In the rows, zero is written as 128.
Each row of numbers stands for one thing and depends on some of the facts below. Use the named rows to name the rest.

Known rows:
[154 107 101 127 160 129 145 111 123 130 115 144 146 183 113 114 153 147
 110  82 123 117 161 129 152 137 114  93 133 147 149  84]: mibrel
[132 157 149 130 139  97 147 151  99 147 144 152 146 128 120 134 142 141
 112 161 126 128 129 134 166 148 137 152 108 144 118 114]: fogru
[117 117 142 142 148 146 134 137 130 145 125 132 131 136 148 111 122 111
 117 106 134 124 181 138 150 151 125 119 124 124 103 130]: kura
[151 137 108 130 139 116 144 117 125 154 140 128 140 143 141 129 144 124
 136 111 104 125 146 129 136 137 118 143 121 131 116 134]: gado
[135  98  70 111 139 158 126  94 177 132 100  89 155 187 143 147  97 115
 106  86 110 114 118 115 128 156 122 129 124 127 101  74]: tredem
[108 134 144 151 130 100 148 149  92 149 156 146 133 106 117 119 151 147
 133 138  89 156 120 128 162 114 125 138 102 158 130 131]: brafik
[161 108  86 121 157 164 128 110 124 137 131 130 126 155 129 111 155 138
 114  83 133 135 191 144 105 133 113 106 158 115 120 111]: gukles
[123 125 130 140 105  85 104 146 128 146 157 170 165 103 110 136 162 146
 119 158 120 131 125 117 173 137 106 115  94 167 127 117]: fliplu
[154 115 131 121 162 168 142 143  98 144 139 133 126 119 124 121 121 131
 136  99 131 125 178 139 163 125 126 134 120 134 126 135]: zozil
[128 130  96 127 163 150 138 110 142 129  88 100 142 198 120 133 103 102
 128  80  98 118 137 138 121 163 122 110 134 146 120  95]: grebal
[109 174 149 160 126  87 143 136 137 127 127 126 135 168 123 147 109 101
 154 136  88 131  77 125 160 157 127 133 105 171  98 119]: koner
[116 112 107 138 146 166 110 109 137 127 111 107 140 194 104 134 126 142
 103  94 105 136 149 124 101 171 120  89 152 138 118 116]: drasur
[109  91 117 115 136 169 131 111 122 137 106 110 139 174 148 131 135 142
 102  97 102 129 163 121 105 152 122  94 156 125 109 126]: bazel
[128 143 148 148 115  61 159 130 100 147 129 147 138 136 116 140 163 166
 106 135  86 138 111 135 167  84 117 143 105 160 129 119]: gasi
[111 120  71 111 141 140 117 124 129 159 127 114 132 150 144 131 115 116
 105 102 109 176 160 158 115 170 146 119 132 116 107  94]: trisom
[127 116  91 127 133 137 101 119 126 161 145 125 131 147 124 123 164 146
  98 102 125 175 170 156 124 129 120  93 143 135 102 107]: druston
[141  93 103 121 131 155 100 121 144 143 137 143 170 162 130 132 148 139
 100 105 159 112 181 113 136 186 112  81 138 118 134 114]: trekler
[130 125 140 140 139 126 121 138 120 155 146 126 131 109 164 149 116 100
 154 147 105 163  91 124 186 132 123 146  81 149  87 118]: bipler
[106 148 129 121 114  76 158 139 128 176 170 129 124 108 160 143 141 123
 136 149  95 165 129 153 154 148 143 145  99 132 118 115]: kluplir
[151 101  84 140 141 122 142 113 165 131  94 135 167 178 136 129 104 130
 113  80 127  75 154  99 135 152 104 117 127 142 147  98]: siti
[126 128 121 139 171 158 137 147 118 151 117 106 129 134 119 105 101 110
 143  91 116 121 174 116 172 143 117 133 120 133  76 121]: sarim

Facts:
baklil (α flufim)
bazel (α lako)
bipler (Λ klomuk, fupon)
bogune (α regras)
brada (α migraplin)
brafik (α vapla, bribe) (Λ vesi, vaklum, gukles)
bribe (α sarim, vapla, stigu)
briger (α lastum, sobi)
broni (α gaflur) (Λ vesi, stigra, gukles, plusko)
dasem (α koner, plogristek) (Λ futrol, divo, bazel, fibe, vapla, grika, stoklo)
defam (Λ sarim, patus)
digo (α grorol)
disu (α redu, groni, bribe, nuplam)
divo (α zodre)
drakli (α koner)
drasur (α koner)
dreflol (α futrol, redu, klaska, truskes)
drerem (α troflin, klamusu, bribe)
dretrado (α zudute, vapla, plusko) (Λ bredrun)
dritruflos (Λ siti, mibrel, plupomo, plotru, tibrimor, rakal, trebrukle)
druston (α lenik, rodak, skatrakir, stigu, brikom, plusko)
fevepin (α lastum)
fevumur (Λ firol, lastum, klamusu, govolim)
fibe (α gofak)
firol (α vapla, bribe)
flabro (α poge, plusko, grebal, klobrol) (Λ plezam, stoklo, bribe)
flapi (α skuflel, vapla)
fliplu (α flufim) (Λ plotru, lastum, gukles)
flufim (α trebrukle)
flusedum (α vaplebra, bogune)
fogru (α stigu) (Λ kura, paruna)
fupon (α sarim, firol, bribe)
futrol (α redu, zodre, bribe)
gado (α regras)
gasi (α zomum) (Λ bazel, sopenos, vesi, migraplin, grika, trebrukle)
gepok (α vetin, vaplebra, brafik, regras)
gilo (α sarim, firol, vapla)
gofak (α lastum, stigu, flufim)
govim (α vozu, lastum, vapla, klamusu) (Λ grigal, nitri, klamusu)
govolim (α vozu)
grebal (α zozil, bogune)
grefu (α pluga) (Λ bopa, sozon, ripum, zudute, plezam, flufim, stoklo, digo)
grika (α bopa)
groni (α bipler, vapla) (Λ plupomo, stostel)
grorol (α regras)
gukles (α regras)
kedruk (α fogru, truskes) (Λ traster, grorol, koso, vapla, gukles, nitri)
klamusu (α redu)
klaska (α grorol, vapla) (Λ siti, stigra, trekler)
kledri (α bipler, stigu) (Λ plotru, drakli, poge, plezam, lepal)
klepi (α grorol, koner)
klikli (α vaplebra) (Λ siti, tredem, grebal, trebrukle)
kliru (α stasa) (Λ drasur, vetin, flabar, baklil)
klobrol (α redu, stigu)
kluplir (α vapla) (Λ grigal, drerem, klomuk)
koner (α redu, vapla, stigu) (Λ vedime, grebal, trebrukle)
koru (α grotre)
koso (α dretrado)
kura (α vapla, stigu)
lako (α redu, vapla, koner)
lefli (α grorol, vapla, kledri, plogristek)
lenik (α grorol, lako) (Λ mibrel, gofak, ripum)
lepal (α vapla)
lide (α sarim, grebal) (Λ lefli, fupon, trebrukle)
lisek (α redu) (Λ tredem, klepi)
lobor (Λ trekler, baklil)
manaska (α gaflur, stigu) (Λ koru, gukles, plezam)
mibrel (α skuflel, bogune)
migraplin (α koner)
moror (α vapla, stigu) (Λ patus, bogune)
nisti (α dretrado) (Λ plodrir, zisto, grebal)
nuplam (α grigal, kura, digo) (Λ pefel, digo, druston)
pagra (α lepal) (Λ migraplin, tefogem, bogune)
paruna (α skatrakir)
patus (α stistum, lisek)
pefel (α vapla)
peklas (α klamusu) (Λ gatiklok, flufim)
pestofes (α regras) (Λ tibrimor, koso)
plerim (α vetin, stigu) (Λ briger)
plezam (α skuflel, trozo, kledri, truskes)
plidam (α vapla) (Λ futrol, briger, klomuk, dagro, bredrun, klepi)
plifir (α gaflur, vapla) (Λ lako, klobrol)
plodrir (α grorol, bribe)
plogristek (Λ vetin, lefli, ripum, trekler, govolim)
ploski (α firol, stistum, klaska) (Λ drasur, plezam)
plotem (α stigu, broni, moror, trebrukle) (Λ vedime, drasur, gaflur)
plotru (α flufim, kledri)
pluga (α manaska, lako)
plupomo (α firol, lastum)
plusko (α stigu)
poge (α redu)
rakal (α grotre, vapla, stigu, broni)
redu (α vapla)
regras (α vapla, stigu) (Λ zozil, vozu, paruna)
ripum (α patus, sozon, dasem)
rodak (α plidam, vapla, koner)
sarim (α vapla)
sedrek (α redu)
skatrakir (α trebrukle) (Λ vedime, tredem)
skeduk (α kura)
skubek (α grigal, trozo) (Λ zodre, plupomo, pluga, rakal)
skuflel (α lenik, bogune) (Λ fibe, trisom, tredem)
sobi (α kura, klobrol)
sozon (α koner, stigu)
stagok (α gado)
stasa (α pefel, vapla)
stigra (α klaska, gaflur, zisto)
stigu (α vapla)
stistum (α flusedum, stigu)
stoklo (α sarim)
stostel (α sarim, sobi)
tefogem (α fozal)
tibrimor (α stistum, vedime, sedrek)
traster (α zozil, vozu, lako)
trebrukle (α vapla)
trekler (α plotru)
trisom (α dretrado, vapla)
troflin (Λ koru, tredem, klepi)
trozo (Λ vozu, lastum, ripum, migraplin, stigra, vigre, skeduk)
truskes (α lako) (Λ rodak, flabar, stoklo)
vaklum (α lisek)
vaplebra (α plogristek)
vesi (α kura, lisek)
vetin (α zozil, stigu)
vupa (α redu, troflin, lako) (Λ drakli, plodrir)
zisto (α sarim, grorol, koner, stigu, plusko, regras)
zodre (α grefu)
zomum (α redu, bogune) (Λ bopa, bazel)
zoredal (α regras) (Λ bopa, zisto)
zozil (α grorol, vapla)
zudrose (α stistum, vetin, lako) (Λ pefel, lastum, trisom, klomuk, govolim)
zuklu (α fibe, plogristek) (Λ zudute, vapla)

Rows to name:
No name comes twice in this set of rows, the named rows included.
[141 183 160 133 160 107 169 138  87 144 148 151 125 111 115 110 158 117
 137 159 108 128 138 130 171 119 150 179  92 138 115 142] -> regras
[128 125 124 143 193 204  96 117 138 149 115  72 143 137 116 116  96  71
 149  84 118 135 163 107 144 142 123 154 137 125  18 151] -> vapla
[138 131 111 172 119  40 155 141 133 131 131 153 163 121 114 132 122 137
 136 143  89  91  85  93 186 102 100 155  83 159 159 118] -> dritruflos
[130  77 103 131 140 175  84  91 137 132 103 103 153 190  89 141 159 161
  75  68 109 134 167 119 104 132 101  65 176 148  94 106] -> plezam
[138 156 161 127 162 161 123 129 112 144 131 116 145 140 128 122 106  81
 146 136 128 132 124 118 168 160 127 145 109 141  65 143] -> stigu
[ 80 126 162 139 104  70 142 158 114 154 155 153 132 104 158 128 146 150
 100 152 106 167 140 154 157 130 146 124 117 126 130 100] -> govim
[100 150 159 106 117  78 157 134  91 149 162 141 124 134 141 149 171 161
  98 177  97 180 109 163 158 117 145 139 107 143 129  97] -> zudrose
[117 130  92 143 141 108 133 132 141 176 148 113 126 123 147 141 122 101
 132 119  84 187 132 147 154 121 129 159 102 136  78  92] -> dretrado
[101 119 121 121 106  98 123 114 126 161 157 132 128 149 167 147 157 126
 123 136 103 188 109 154 136 155 132 122 123 139 107 112] -> plerim
[128 106 113 126 146 133 162 132 122 126  95 117 143 164 127 130  91 127
 130  81 116  92 140 107 169 137 111 114 107 147 153 111] -> zodre
[142 138 172 143 133 112 121 134  98 143 155 149 154  99 114 135 161 124
 149 165 116 117  92  97 189 109 102 151  88 165  97 144] -> plogristek

The same things again, as new rows of numbers:
Known rows:
[132 153  83 108 183 130 101  92 111 126 112 139 107 137 118  97 160 151
 118 133 132 169 139 107 143 109  96  88 119 151 117 126 166 149 128 117
 145 103 163 119  95 110 107]: drasur
[113 149  98 146 165  91 101 105 130 117 101 139 124 144 120  81 143 131
 134 139 139 156 151  74 127  88 116  95 143 157 114 104 160 146 115  99
 149 135 147 138  95 109 123]: sozon
[145 139 149 106 131 110 120 100 137 160 121 155  79  70 120  83 153 142
 134 120 133 121 123 105 121 120 107  97 108 124 147 140 170 143 140 135
 141 184 142 114  85 124 115]: vesi
[164 148 133 143 159 101 134 111 181 123 104 134 125 112 127 111  89 138
 113 108 161  55 144 101  90  88  74  95 116 104 142 124 160  96  88 179
 107 185 106 150 160 160 144]: lastum
[101  94 110 115 125 157 158 173  81 134 126 122 134 146 153 141 127 169
 161 110  99 139 107 163 159 165 135 176 131 119 154 133  75 141 129 160
 133  85 113 124 160 142 157]: kliru
[110 130 142 107  96 127 140 137 102 127 152 148  99 109 135  84 135 149
 178 100  86 134 141 148 152 149 152 175 148 122 128 124  93 148 134 169
 124 129 151 114 115 140 143]: gilo
[139 172  80 133 173 128  84  97 133 151 121 125 116 143 145  89 148 116
 137 121 157 105 112 101 129 129  86  96 136 130  95 136 158 126 111  94
 119 122 128 118 126 118 122]: vetin
[140 139 155 121 131 121 110 110 134 134 119 138 112 116 103  99 161 145
 114 126 160 160 144 111 126  95 107 103 122 130 128 136 155 147 145 101
 141 127 162 117  85 129  99]: bazel
[166 119  99 123 159 139 109  99  89 157 125 154 142 143 145  83 107 157
 122 124 124 165 155  82 129 112 160  82  84 168 160 136 179 148 119 156
 141 176  90 108 144 100 128]: baklil
[150 158 123 105 143  87 102  96 103 141 125 152 124 123 132 119  98 146
 152  95 104 125 176  83 123 106 141 102  90 164 156 118 170 143 106 153
 106 190  95 118 108  80 145]: gofak
[135 147 165 174 130 155 126 158 101 113  97 111 137 136 145 153 156 140
  89 122 164 114  95 170 131 138 153 130 130  82 175 145  62 127 104 112
 135  89 101 156 180 128 125]: truskes
[119  95 121 136  96 162 160 160 120 126 140 107 129 134 109 211  77 123
 107 153 117 161  92 147 152 149 118 145 108 122 158 124  79  94 156 129
 116  94 104 149 172 136 112]: dritruflos
[ 78 121  62 148 120 150 142 121 103 112 152 102 142 157 164 169 135 110
 161 133  95 165  81 162 153 180 175 170 146  98 110 130  68 150 103 102
 137  78 109 124 142 112 125]: zoredal
[165  86 102 113 107 132 151 125 151 155 145 140 137 129 104  80 108 108
 117 138 143 118 109  91 114 128  66  89 110 144 122 117 171  90 159 101
 125 165 112 131 135 143 100]: sopenos
[136 134 128 122 125 121 147 141 122 103 126 131 110 103 137 134 112 137
 143  98 126  72 121 161 130 122 125 140 135 111 149 119 116 131 103 167
 128 157 124 143 151 144 130]: sobi
[109 100 114 126 129 132 128 129 107 105 117 137 108 125 124 129 150 148
 129 159 127 174 132  97 138 124 114 105 121 148 125 111 122 151 144 129
 131  95 141 117 104 120 135]: brada
[167  93 116 127 123 137 145 143 129 156 146 128 131 125 113  84 108  95
 110 124 136 117 113  87 102 114  84  90 105 153  97 129 199 101 155 110
 121 181 119 112 124 137  96]: vigre
[156 113 174 183 126 175 137 165 136 154 104 114 159 134 155 175 106 101
  87 111 158 102 100 176  84 175 164 189 102  85 155 162  78  86 101 114
 132 105  91 135 176 136 119]: trozo
[ 64  86 156 112 129 118 123 148  94 104 128 144 107  98 151 178 152 157
 150 156 135 190 102 152 130 163 170 163 123 129 150 144  69 155 108 137
 167  87 121 138  93 103 141]: zudrose
[130 107 130 222  80  66 162 176 124  96 122  76 156 153  80  87 149  50
 123 105 144 111 111  77 158  66 159  83 176 148 130  78 185 129 155  45
  89 183 108 169 126 149 109]: gatiklok
[158  91  82 135 109 152 156 139 118 135 145 109 153 150 109  75 104  80
  90 134 160  93 114 105 135 106  80  89 114 150 117 109 186  82 152  76
 112 151  98 138 155 153 108]: bopa

Which thing is each row?
No name comes twice in this set of rows, the named rows included.
[161 169 120 111 156 140 105 101 126 142 104 152 161 171 127  84  99 162
 112 126 132 102 183  97 123 104 110  97 110 162 128 125 178 121 107 153
 115 127 105 136 145 127 155] -> trebrukle
[115 139 154 122 116  80 104  80 131 148 123 152  75  84  94 105 155 110
 129 140 120 174 117  75 123 101  89  88  98 137 125 128 128 141 148 111
 107 157 137 127  65  85 105] -> tibrimor
[106 135  60 112 155 160 149  69 201 125 130 153 102  85 144 106 104 110
 163 188 147 167 128 124  89  62 127  89 151 150 187  87 190 119 167 149
 191 187 187  86 100  69  94] -> patus
[155 147 185 139 146 117 125 125 188 159 119 136  84  67 102 102 136 147
 109 118 154  76 147 108  71 117  77 113 122 100 135 156 151 111 119 140
 140 173 146 145 112 156 144] -> klamusu
[157 158 154 114 147 100 127 126 169 185 120 133 113  93 126  90 131 150
 152 110 124  70 144 111  93 137  86 138 140 109 130 125 161 123 117 152
 121 170 152 119 118 158 158] -> firol
[155 171 116 149 171 129 111 111 136 171 117 116 142 151 134  92 142 146
 126 134 129  92 139  96 106 136  91 107 145 148  82 133 162 110 137 120
 132 101 145 104 138 143 152] -> plusko
[144  92 182 154 195 161 141 181  94  77  93 132 167 119 171 226 105  72
  78  98  49 180 106 153  99  91 166 201 125 103  77 135 195 146 124 151
 118 114 193  71 187 108 104] -> fogru
[138 171  62 103 133 176 163  72 204 156 135 138 138 133 145  96  76 118
 178 179 129  70 173 163  91  73  98 122 158 129 173  88 182  78 183 177
 164 194 181  81 167  95 120] -> sarim
[147 140  95 120 154  95 102  89 154 113 131 135 133 127 150 105 102 136
 142 109 152 106 155  81 113  95 143  82  97 153 127 127 174 132  92 136
 125 183  86 139 121 125 133] -> fibe
[145 156 135 156 124 159 117 134 103 124 102 136 167 167 162 171 113 134
 110 118 147 165  96 165 146 148 180 147 108  99 170 141  75 121  97 152
 122 102  88 142 177 107 135] -> kledri
[ 95  98 172 109 116 129 150 150 121 139 136 125 116 136 151 169 131 176
 165 143 127 107 131 145 119 183 162 193 135 122 139 164  59 168 110 163
 156  82 102 132 121 150 183] -> kluplir
[134 137  75 138 172 113 104  89 156 101 100 108 124 116 114 102 151 117
  95 128 185  96  97 122 127  94  90  78 103 128 105 128 144  85 109  77
 110 133 150 132 140 137 103] -> vedime
[164 139 163 130 113 130 122 131 194 186 124 110 159 109 107  94 135 148
  87 114 183  61 126 146  63 139 110 142 127  89 106 174 158  86 119  84
 123 174  98 138 136 161 133] -> grigal
[145 179  79 154 143 168 122  78 202 170 139 115 143 134 151  97 133  85
 148 157 151  87  93 155  69  91 106 124 158 104 128  97 189  82 147  91
 157 191 136  96 143  92  96] -> bogune

Now the same things, written a new way:
Some things and their rows:
[124 136 108 162 129 127 132 150  80 114 129 145 150 106 159]: zudute
[120 127 124 129 129  78 165 148 107 106 104  98 226 138 158]: zuklu
[118 124 166 117 148  97 188 162 116 128 104 100 206 145 130]: nuplam
[131 163 110 170 127 106 149 145  86  98 132 123 143 111 153]: disu
[116 130 105 159 121 114 137 152 105 101 144 120 148 121 137]: digo
[101 101 153 164 153  68 231 201 131 146  66  65 158 137 179]: skatrakir
[109 154 142 166 105  89 189 136 102 117  80 115 225 105 178]: nisti
[ 91 138 116 177 130  97 132 132 111 119 147 123 149 115 131]: zisto
[121 139 110 155 116 102 147 143 103  96 156 104 148 125 130]: stigra
[ 88 141 173 159 108  69 182 110 115 126 105  89 214 115 157]: lide
[127 150 142 143 138 107 171 156 117 112 153 105 135 137  96]: govolim
[138 120 170 102 133  92 199 110  90 129 113 104 190 166 144]: fevumur
[127 162 107 170 124 106 150 140  87 100 137 125 143 111 149]: dreflol
[116 149 139 157 138 108 169 160 123 109 140 116 139 129  95]: mibrel
[114 130 172 122 138 103 190 155 120 130 105 109 214 138 122]: lenik
[124 163 110 164 119 106 148 135  84 101 135 129 154 112 144]: ripum
[118 143 118 166 109 103 145 144 112  97 145 111 151 117 129]: plupomo
[115 143 139 149 140 123 168 162 121 123 142 113 139 127 103]: migraplin
[113 124 126 116 161  91 167 180 121 138  85 116 227 156 129]: kledri
[ 98 149 105 162 142  85 131 128 104 109 151 104 139 126 131]: vaklum
[116 135 129 151 143 113 165 169 119 119 141 120 135 133 103]: stasa

Rows to name:
No name comes twice in this set of rows, the named rows included.
[117 134 122 158 161  94 191 183 118 113 132  89 108 140 130] -> klepi
[123 114  85  98 178  93 180 155  96 137  76 115 209 191 159] -> manaska

